Each row has a name. Each question is about the rows just above it.

[51 -1 -2 -90 -6 22 -13 23 -7 -25 28 12 -54 -34 8 -12 11 0 -13 -54 -8 -21 -6 -17 -3 -1 -6 37 -16 -36 -13 -1 -2 -13 -1 -13 25 7 5 -50 -3 -4 16 22 -7 -15 22 10 10 -38 -19 23 -6 10 10 6 -25 -9 -8 -6]  U
[16 1 4 -90 -28 30 -15 12 -10 15 -46 13 -48 -6 -2 0 -6 33 1 34 -12 -3 -6 16 6 -19 9 -28 -7 2 2 21 -25 30 21 -10 -15 0 2 30 -17 0 -15 2 13 30 -5 11 -9 -3 5 -19 -6 -2 -18 -3 22 9 31 0]  S
[16 27 18 -90 -20 23 -11 20 -1 25 -21 13 -32 -1 10 9 -7 28 6 35 -21 2 -8 21 3 -24 5 -25 -6 -2 -14 23 -17 -8 23 -25 -21 -16 -14 23 -42 4 -14 -5 -71 31 6 14 -12 6 1 -30 -6 -17 -9 -11 16 -53 36 -6]  A
Count of [-13] in U:	5
Count of [-6] in A:	3
Times [30] occurs in S:	4
Count of [-54] in U:	2
Count of [23] in U:	2

[-2 -2 1 -2] -> F
[5 0 5 0] -> Y
[4 0 -1 0] -> K
[-1 0 -1 -1] -> W
[-13 4 21 4] -> P
Times [-2] occurs in F:	3
Times [4] occurs in P:	2
Times [-1] occurs in W:	3
Count of [3] in P:	0
Times [0] occurs in K:	2
Count of [0] in Y:	2

[-3 -8 7 4 6 0 4 3 10 -12 -1 -27 18]  H
[0 -16 16 15 21 -3 0 0 -43 16 0 -43 0]  T
[1 23 23 17 31 -4 9 1 19 23 -23 23 45]  R
[-37 21 21 -37 -37 -19 20 46 46 -14 24 -38 -37]  B
Times [24] occurs in B:	1
Times [-37] occurs in B:	4
Count of [0] in T:	5
Count of [6] in H:	1
Count of [1] in R:	2
Times [21] occurs in B:	2

[-64 -64 -64 -30 -64 -31 -64] : X
[4 -30 4 -30 -37 -64 4] : Q
[-32 -16 -30 -15 -17 -24 -16] : M
How many times does X hold [-63]?	0
How many times does Q hold [4]?	3
How many times does X hold [-64]?	5
Times [-16] occurs in M:	2
Times [-24] occurs in M:	1
Count of [-18] in M:	0
Count of [-30] in Q:	2

[13 13 11 15]  C
[12 11 11 11]  D
[-11 -5 14 -32]  G
Count of [-5] in G:	1
Count of [12] in D:	1
How many times does D hold [11]?	3
Count of [15] in C:	1
How many times does C hold [13]?	2
Count of [11] in C:	1

[22 40 5 -3 -16 33 -34 25 -23 14 -76 5 1 11 4 -10 9 -29 -11 33 -2 -11 -7 4 0] : kamun
[49 -7 23 -4 -30 1 21 -20 48 -52 9 -29 46 6 -4 -49 19 43 -20 -11 1 9 13 15 -15] : roz
[9 10 18 21 -34 -2 21 -39 37 -17 -27 -34 47 10 -18 -25 4 67 7 -14 1 -12 17 25 -18] : ful
[-1 39 12 18 -15 26 -25 -8 8 -4 -69 33 8 2 -23 -32 15 -27 -11 29 -20 -7 6 8 -3] : gab
[7 43 11 16 -38 21 -22 -4 11 43 -74 6 17 4 5 -23 -4 -21 11 18 -31 3 17 -1 11] : kidi
[15 -8 17 33 -32 2 14 -25 45 -19 -10 -34 40 25 7 -37 5 63 -4 -20 10 3 15 4 -17] : Vabos
[0 46 19 -15 -23 27 -28 29 19 -4 -53 -9 3 13 -3 -29 -12 -41 -24 36 -17 -9 14 14 5] : faba
[10 6 15 20 -29 8 20 -37 -28 -4 -13 -8 29 19 -11 -34 -28 68 19 -28 19 -29 -2 32 -15] : rupot
[26 16 18 -13 26 37 -38 7 -12 9 -61 -2 2 -1 4 -57 11 -46 -20 40 26 -24 21 1 1] : Dubi
[10 2 1 17 -24 17 19 -24 55 -35 -8 -30 31 9 -22 -39 -1 57 -26 -39 -2 1 14 16 -17] : zev
How many times does rupot hold [-28]?	3
Times [11] occurs in kidi:	4
Count of [25] in Dubi:	0

[-6 -4 13 25 -48 22 9 0 -9 40 7 24 -26 5 33 -3] -> muvo
[57 -3 18 -21 -53 4 19 -23 19 57 -2 -55 37 19 -6 -25] -> Fitad
[1 -1 -14 12 -20 0 9 -13 12 -14 -2 -33 26 10 -14 -14] -> neset
[30 30 -19 -30 70 8 -15 2 9 -61 -9 8 30 -10 -42 8] -> vali
[-14 0 -1 11 3 4 -1 5 -5 -5 2 15 -16 -3 9 5] -> Keb
[45 -1 13 -19 -37 2 14 -18 16 40 -3 -46 33 15 -9 -20] -> vupa
[13 0 9 -27 -25 -4 11 -20 19 13 -5 13 40 13 -18 -20] -> bozaf
[42 -3 18 -8 -59 12 17 -18 12 63 1 -37 19 18 6 -21] -> Muzaz
[-14 2 -11 -8 36 -13 -9 7 -1 -38 19 7 2 -8 -15 8] -> gozu
[6 1 6 3 18 6 5 -3 1 18 1 18 -2 5 6 -5] -> Sov
[17 4 6 17 2 5 20 2 5 23 5 31 17 5 20 -1] -> Pav
Times [-14] occurs in neset:	4
Times [5] occurs in Pav:	4
How many times does Sov hold [18]?	3
Times [31] occurs in Pav:	1
How many times does vali hold [29]?	0
How many times does Sov hold [-2]?	1
Count of [13] in bozaf:	4

[-34 27 -3 -42 43 -32 34 -35 26 29 38 -40 40 27 -28 -41 -34 34 -39 50 38 -2 -31 35 27 21 -31 0 -39 92 -42] : Z
[-42 37 1 -38 27 -44 29 -29 38 34 28 -35 33 36 -41 -32 -35 28 -34 39 35 8 -33 42 -32 42 -30 2 -32 -43 -42] : L
[-34 27 29 -42 43 -31 34 -39 26 29 38 -40 40 27 -28 -41 -34 34 -39 50 38 -2 -31 35 -33 21 -31 0 -39 92 -31] : J
[-26 27 -4 -32 31 -24 26 -31 19 21 39 -31 30 34 -27 -30 -28 38 -31 15 42 -8 -32 37 -26 14 -31 2 -23 38 -29] : N
How many times does J hold [-31]?	4
How many times does N hold [37]?	1
How many times does N hold [20]?	0
How many times does Z hold [-41]?	1

[10 -43 -28 -5 -29 21 44 -34 34 57] = kat
[-52 -49 68 -39 -21 -63 -7 15 22 25] = gis
[30 30 -23 9 27 27 29 -58 -23 30] = Kive
[-36 43 66 44 -36 43 20 43 20 60] = pude
[-68 -62 39 67 62 -68 -62 -62 -61 34] = Kaz
How many times does pude hold [43]?	3
Count of [-61] in Kaz:	1
Times [20] occurs in pude:	2
Times [30] occurs in Kive:	3
Count of [27] in Kive:	2
Times [42] occurs in pude:	0
Count of [44] in pude:	1

[-6 4 15 12 -10 -33 33 -7 -9 23]  Mosi
[25 4 15 12 -10 -64 16 -7 -14 40]  dip
[-6 -13 15 12 -13 -64 -13 -7 -39 23]  zad
[-6 24 15 12 -10 -83 35 -7 -14 23]  Nanur
[9 4 -64 -64 -21 -64 35 -7 -27 23]  Mitat
[38 1 -20 -4 -10 -64 7 19 -14 23]  bub
[-6 -8 15 12 -10 -36 35 -7 -14 23]  beper
[-6 4 15 12 -10 -23 35 -7 -14 20]  zapo
[-6 -17 12 12 -10 12 21 -7 0 23]  Mageg
[-6 4 15 12 -10 -83 33 -7 -9 23]  dinok
[-6 -8 15 12 -10 -36 40 -7 -14 -1]  seto
How many times does zad hold [23]?	1
Times [-12] occurs in zad:	0
Times [-64] occurs in Mitat:	3

[-37 12 -6 -3 -24 -15 -18 41 -15 -8 33 -19 9 26 -2 -32 -8 20 -29] : nuno
[-37 12 -6 -3 -24 -21 -18 41 -3 -8 2 15 -9 -3 -3 15 3 28 87] : gaz
[31 9 8 7 -39 -46 -10 36 9 -13 -2 5 32 -84 -46 -46 -21 -20 -16] : sedo
[-37 12 -6 -3 -24 -21 -18 41 -15 -8 2 15 28 -9 8 -32 -2 -1 -36] : lat
How many times does nuno hold [-37]?	1
Count of [-46] in sedo:	3
How many times does gaz hold [-3]?	4

[35 -34 19 -28 19 27 19 17 -21 35 19 42 -39 -34] : zeza
[26 -54 -23 68 83 -19 -11 24 -14 8 16 40 41 73] : Mot
[72 72 72 1 -39 43 20 42 73 72 20 42 -39 20] : sosof
Count of [42] in sosof:	2
How many times does zeza hold [19]?	4
Count of [72] in sosof:	4
How many times does Mot hold [40]?	1
Count of [1] in sosof:	1

[-11 24 19 -3 16 -15 -8 -15 12 29 -32 -46 -13 -15 -14 -17 0]  dem
[9 -18 40 40 -22 3 -18 -13 40 40 3 40 3 3 5 9 -12]  tizop
[25 -6 -9 5 -19 39 31 -3 -12 -6 6 4 32 37 33 42 -3]  neden
[-17 19 3 -69 -16 -8 -21 28 -65 9 4 -2 -7 -13 -6 -8 -76]  tipa
[-25 11 9 -19 13 -40 -37 11 1 9 -2 -10 -16 -41 -27 -41 -9]  zab
How many times does tizop hold [41]?	0
Count of [3] in tizop:	4
Times [-15] occurs in dem:	3

[15 -32 1 -1] = siki
[38 -42 4 8] = tibe
[15 18 15 15] = Biv
[15 -24 1 -1] = Bosa
[16 16 1 -1] = bama
[15 -48 1 13] = Vimu
[23 -42 1 1] = Tilo
[1 17 1 17] = Dezug
[15 -42 16 -1] = loniz
[4 -42 -13 -52] = pakel
Count of [-1] in bama:	1
How many times does Biv hold [15]?	3
Times [18] occurs in Biv:	1
Count of [17] in Dezug:	2
Count of [16] in Biv:	0

[23 -21 23 -21 19 68 -16 -16 -21] : Ritom
[69 69 57 69 57 69 57 72 57] : pegun
[-19 -54 15 89 91 -75 -75 -23 -15] : pegug
[-25 12 12 -24 -30 15 36 -20 46] : mabot
Times [23] occurs in Ritom:	2
Count of [69] in pegun:	4
How many times does Ritom hold [-17]?	0
Times [-74] occurs in pegug:	0

[43 -75 8 73 -77 -24 0 0 43 -1 -29 67 -88 71 -14 -88 29 20 73 -56 67 59 -52 -28 48 15 10 -13 7 80 84 7 -76 55 14 45 -88]  Lov
[-60 60 13 -72 20 -53 66 42 -24 -60 49 22 63 47 -64 20 -19 -87 -18 -54 79 -76 -24 -87 -60 -74 88 27 20 82 -31 -66 -30 6 49 -50 -60]  vel
[-53 15 -49 -3 -71 -43 19 -44 20 86 14 58 10 -3 53 -86 67 16 -57 62 -3 79 81 -14 -5 20 1 67 -19 10 66 13 -78 -82 -69 -46 -76]  latal
[-6 -12 46 80 -66 -84 28 13 68 -29 9 -79 -15 31 62 66 -51 -62 -38 24 19 44 2 17 0 -40 -72 62 -28 9 -71 -7 31 -72 -2 12 -34]  Selo
Times [-1] occurs in Lov:	1
Times [13] occurs in latal:	1
Times [15] occurs in latal:	1
Count of [20] in vel:	3
How many times does latal hold [-3]?	3
Times [-49] occurs in latal:	1
Times [21] occurs in vel:	0

[-43 27 -43 -61 -40 25 14 -52 56 40 -46 48 -40 -28 -39 34 33 41 19 40 -48 -17 36 -59 -2 32 18] -> gimak
[-5 52 2 -69 -60 59 -9 -4 59 45 -74 19 3 -32 14 37 34 35 6 53 -39 46 7 -9 -14 24 48] -> lufu
[-19 16 -16 20 5 22 55 -4 -33 -42 11 -11 -13 6 -25 -51 -45 -44 45 -38 33 8 43 0 40 -23 24] -> zigog
[61 20 47 1 -13 29 7 65 -26 -19 -9 -59 46 -2 50 -30 -27 -25 -17 -17 14 45 -41 57 -38 -33 38] -> mul
[12 -40 21 28 27 -1 28 -1 12 39 -1 6 11 4 32 43 50 40 -63 35 -20 -1 28 -1 -54 36 -37] -> Zez
How many times does zigog hold [-51]?	1
Times [-2] occurs in Zez:	0

[9 0 7 43 6 -77 -67 -80 81 -80 -80 8] -> kedef
[0 0 7 43 8 -77 -62 47 8 8 71 71] -> Fis
[92 -48 -40 -65 7 7 25 7 25 7 25 75] -> zesiv
Times [7] occurs in Fis:	1
How many times does zesiv hold [7]?	4
Times [-65] occurs in zesiv:	1
How many times does kedef hold [9]?	1
Count of [-80] in kedef:	3
How many times does Fis hold [8]?	3
Count of [-78] in kedef:	0

[4 -15 -8 5 -10 12 62 4 30 -14 4 -31 -42 34 36 51 -1 62 26 -14 14 -30 -1 -16 -25 -23 4 9 4 34 33 19 31 62 -22 -32 39 10 20 -22 -15 35 -49 35 -26 -5 62 33 -40 57] : gat
[46 -19 -40 41 -16 17 -23 47 -16 82 -41 -2 24 -11 -17 -41 -16 6 31 91 -14 -41 42 -24 29 48 -27 59 -41 -8 -20 6 13 59 4 -41 -47 16 20 13 -19 17 57 26 -41 -2 -19 17 -10 -9] : zap
[49 -22 -45 39 16 19 -14 47 -4 80 -23 -5 13 1 -6 -2 3 -4 38 74 -15 10 41 -25 22 50 -30 65 -44 -15 -7 16 30 64 1 -21 -42 23 29 11 -20 23 53 33 47 1 -10 25 -19 3] : nak
[49 -22 -45 39 82 19 -14 47 -4 80 -23 -5 31 1 63 -2 3 15 38 90 -15 10 41 -25 22 50 -30 65 -44 -1 -7 16 25 64 1 -21 -42 23 29 11 -20 23 53 33 47 1 -10 25 -19 3] : Sikev
How many times does nak hold [30]?	1
How many times does zap hold [-16]?	3
Times [18] occurs in zap:	0
Count of [62] in gat:	4

[-22 16 15 26 -24 17 -24 26 10] : Fofo
[9 25 -27 11 48 10 -27 13 -42] : Vuba
[-21 15 -12 -24 -9 31 -4 -49 -21] : ruri
[-15 10 3 -74 12 -48 37 -3 9] : Lero
Count of [9] in Vuba:	1
Count of [-21] in ruri:	2

[-31 14 64 -7 -26 -28 -12 -9 -27 -14 36 -14 -31 -14] -> nanof
[14 14 36 39 -37 1 -40 11 76 -80 -37 -37 44 -14] -> nivi
[-11 -22 -11 -51 -12 -12 -7 -31 -11 14 -11 -11 -6 31] -> tet
Times [-6] occurs in tet:	1
Times [-14] occurs in nanof:	3
How many times does nivi hold [14]?	2
How many times does nivi hold [-14]?	1
Times [-11] occurs in tet:	5
Count of [-51] in tet:	1
Count of [64] in nanof:	1

[-7 -28 11 -10 13 -25 -50 -39 1 44 58 40 6 -19 -20 -6 7 5 -10 -26 -29]  fugo
[54 54 -14 54 -15 -22 16 30 8 -14 -52 -38 3 43 -15 -14 5 -16 -15 -2 9]  natev
[16 43 43 -43 16 -22 16 30 -22 -30 43 -38 43 43 56 43 5 -16 43 16 9]  pupip
[-21 15 -3 35 52 31 -12 -49 53 19 1 19 15 0 -8 -1 15 28 27 42 2]  tepu
Count of [43] in pupip:	7
How many times does tepu hold [15]?	3
Count of [-6] in fugo:	1
Times [31] occurs in tepu:	1
How many times does natev hold [54]?	3
Count of [-15] in natev:	3
Count of [40] in fugo:	1

[-2 13 -13 -15 -17 0 -5 7 -11 20 26 19 -8 34 15] = gopab
[25 10 2 17 43 10 -6 -26 -14 -20 -39 8 14 -78 2] = Fubu
[-13 -32 26 18 -45 -9 16 5 -45 -37 -20 -69 33 -45 12] = pul
[-44 7 -10 -17 10 10 -3 13 -5 21 32 10 -8 44 12] = lolu
[6 13 -10 20 13 13 -6 20 -14 13 13 20 -5 7 12] = kiv
[5 -3 5 8 -14 1 1 -14 -14 -14 13 -13 13 13 -1] = lel
[12 31 -23 -18 -6 7 -14 -4 -31 26 21 43 -8 16 29] = bov
Times [21] occurs in kiv:	0
Times [10] occurs in lolu:	3
Count of [-44] in pul:	0
Count of [14] in lel:	0

[51 -62 51 -62 -62 88] : bipu
[89 27 89 89 -35 -35] : kod
[50 50 50 50 -17 -17] : gusu
[29 -63 -45 18 77 90] : Nube
Count of [88] in kod:	0
Count of [27] in kod:	1
Count of [-63] in bipu:	0
How many times does gusu hold [50]?	4
Times [89] occurs in kod:	3
How many times does kod hold [-35]?	2

[11 29 6 -22 -45 5 -9 -30 -10 -1 -10 1 -9 31 -26 -5 -3 11 3 -14 37 -20 4 -31 -9 13 -12 12 -28 -45 -22 -9 -26 43 42 20 -2 -26 -26 36 -6 -21 15 -21 -3 -20 12 7 -10] : firik
[-21 -19 -13 12 -7 31 -18 -9 -15 -54 -18 2 -23 35 27 -1 19 6 3 10 -1 11 13 6 -19 -33 31 37 -22 -7 -26 14 14 -13 -53 -17 11 14 4 -38 -3 32 1 34 -14 0 2 -24 -8] : rabef
[14 12 27 -18 -17 -16 -10 23 28 -53 15 13 -14 15 21 24 -9 -7 20 -16 33 -2 14 -19 16 -12 16 15 19 16 44 -13 -2 16 -34 18 -33 -2 -26 42 49 -48 -17 -13 10 31 -23 68 12] : per
[-39 -25 40 44 11 -6 23 19 4 67 65 -49 -12 -50 -28 -14 37 0 36 50 -49 16 -37 67 -20 -6 -12 -22 54 11 9 -68 3 -6 -17 4 45 3 -18 -34 -44 -10 11 11 -25 13 16 -24 6] : leli
[-36 -9 -54 5 -3 -3 -22 6 1 -6 -17 2 26 -18 1 17 -16 -25 -30 -39 -11 51 30 2 44 -41 -27 -15 59 -3 28 52 -27 -6 3 14 47 -27 6 -38 30 29 12 -44 -35 7 35 -32 9] : Redam
[39 4 -4 12 0 3 13 8 0 12 -37 -19 16 -9 -1 13 -17 8 11 -16 14 -11 -2 8 16 18 -6 -15 -15 0 12 10 2 -4 2 -10 -23 2 8 15 1 30 -25 12 26 -3 12 2 -15] : Valod
[-16 -10 19 27 2 -2 16 17 3 35 33 -26 -10 -30 -16 -4 22 4 66 28 -23 15 -19 36 -10 -5 -11 -9 24 2 -2 -36 -1 7 -10 2 20 -1 -14 -15 -22 -6 6 20 -17 4 3 -11 5] : Batin
[-44 -31 -20 17 -4 49 -23 -14 -25 -76 -31 4 -30 52 41 -5 28 4 -3 12 -5 18 16 2 -24 -43 47 48 -25 -4 -30 17 18 -21 -77 -32 16 18 9 -61 -2 49 5 48 -21 0 5 -35 -15] : Kuvak
[60 22 29 -26 -31 -15 -12 15 26 -55 11 15 -17 26 14 24 -11 -4 9 -22 47 -9 16 -30 -30 -7 11 -24 9 -31 39 -16 -9 67 -21 25 -37 -9 -34 57 48 -57 -14 -21 10 25 -21 74 10] : pum
[-16 -9 18 27 2 -2 16 16 3 35 33 -25 -9 -31 -16 -4 22 3 14 28 -23 16 -19 36 -10 -5 -10 -8 24 2 -2 -36 -1 6 -10 2 20 -1 -13 -15 -22 -6 6 20 -17 4 3 -11 5] : kur
Times [16] occurs in per:	4
Count of [12] in Valod:	5

[-39 -22 36 16 -38 -12 -30 -12 -34 -35 -6 -12 -3 8] = Toku
[-21 9 4 -18 7 7 -21 -3 -13 -38 7 -21 7 -21] = Zutu
[26 -75 -36 8 -3 55 1 7 10 -29 -39 13 -91 -23] = Mev
How many times does Zutu hold [7]?	4
Count of [8] in Toku:	1

[-35 -16 0 40 20 20 31 24 42 -26 -11 42 57 -22 31 42 31] : pez
[7 33 19 18 -11 50 35 2 38 7 33 7 19 -14 33 33 0] : ramig
[25 3 9 -36 -37 -7 -4 -7 -13 -9 -14 -7 -17 39 -21 3 -27] : dipa
[-8 -3 -1 26 32 39 -39 -23 9 -27 -35 -10 46 52 -5 24 15] : vuve
[71 31 43 -11 34 38 30 -2 24 -20 30 -56 -58 19 21 34 7] : zorot
[39 13 30 30 39 56 14 30 34 39 43 39 1 30 15 27 39] : tad
[31 -21 31 -4 -23 15 2 15 13 -36 -8 31 -5 15 20 27 -12] : gagal
[56 -7 26 -14 -9 31 6 -13 11 -16 -8 -59 -41 47 -6 24 7] : bak
[9 20 -23 9 56 -22 1 -9 -7 38 -6 0 -44 4 -36 -22 45] : zadel
Times [30] occurs in tad:	4
How many times does ramig hold [33]?	4
How many times does pez hold [31]?	3
How many times does gagal hold [31]?	3
Count of [-7] in dipa:	3
Times [55] occurs in zadel:	0
Times [25] occurs in dipa:	1

[-62 -13 -31 18 -24 61 -26 5 -10] : poref
[-43 -22 15 12 22 59 -9 -15 22] : popad
[78 27 -13 -25 -28 52 -28 10 -12] : deni
[69 19 11 -21 8 -75 32 -3 -5] : tenal
[78 27 -13 -25 -12 -93 37 0 -40] : Korak
[-8 13 -57 1 -52 -12 -7 15 -40] : Pinir
[-50 -9 -45 13 -33 45 -14 -1 -21] : kiza
[78 27 -13 -25 -12 -93 37 0 -24] : Davul
[19 19 19 33 19 -46 33 -17 6] : tuzi
[67 32 -41 -41 -41 -92 -41 6 -45] : gifa
Times [-41] occurs in gifa:	4
Times [33] occurs in tuzi:	2
Times [19] occurs in tuzi:	4

[3 -15 92 21 -16 -15 -15]  tenir
[-8 4 -25 19 -24 -25 -8]  Nimu
[20 20 3 20 20 3 -12]  tek
Times [-15] occurs in tenir:	3
Times [20] occurs in tek:	4
Count of [-8] in Nimu:	2
Count of [-24] in Nimu:	1
Times [-25] occurs in Nimu:	2
Count of [21] in tek:	0
Count of [19] in Nimu:	1

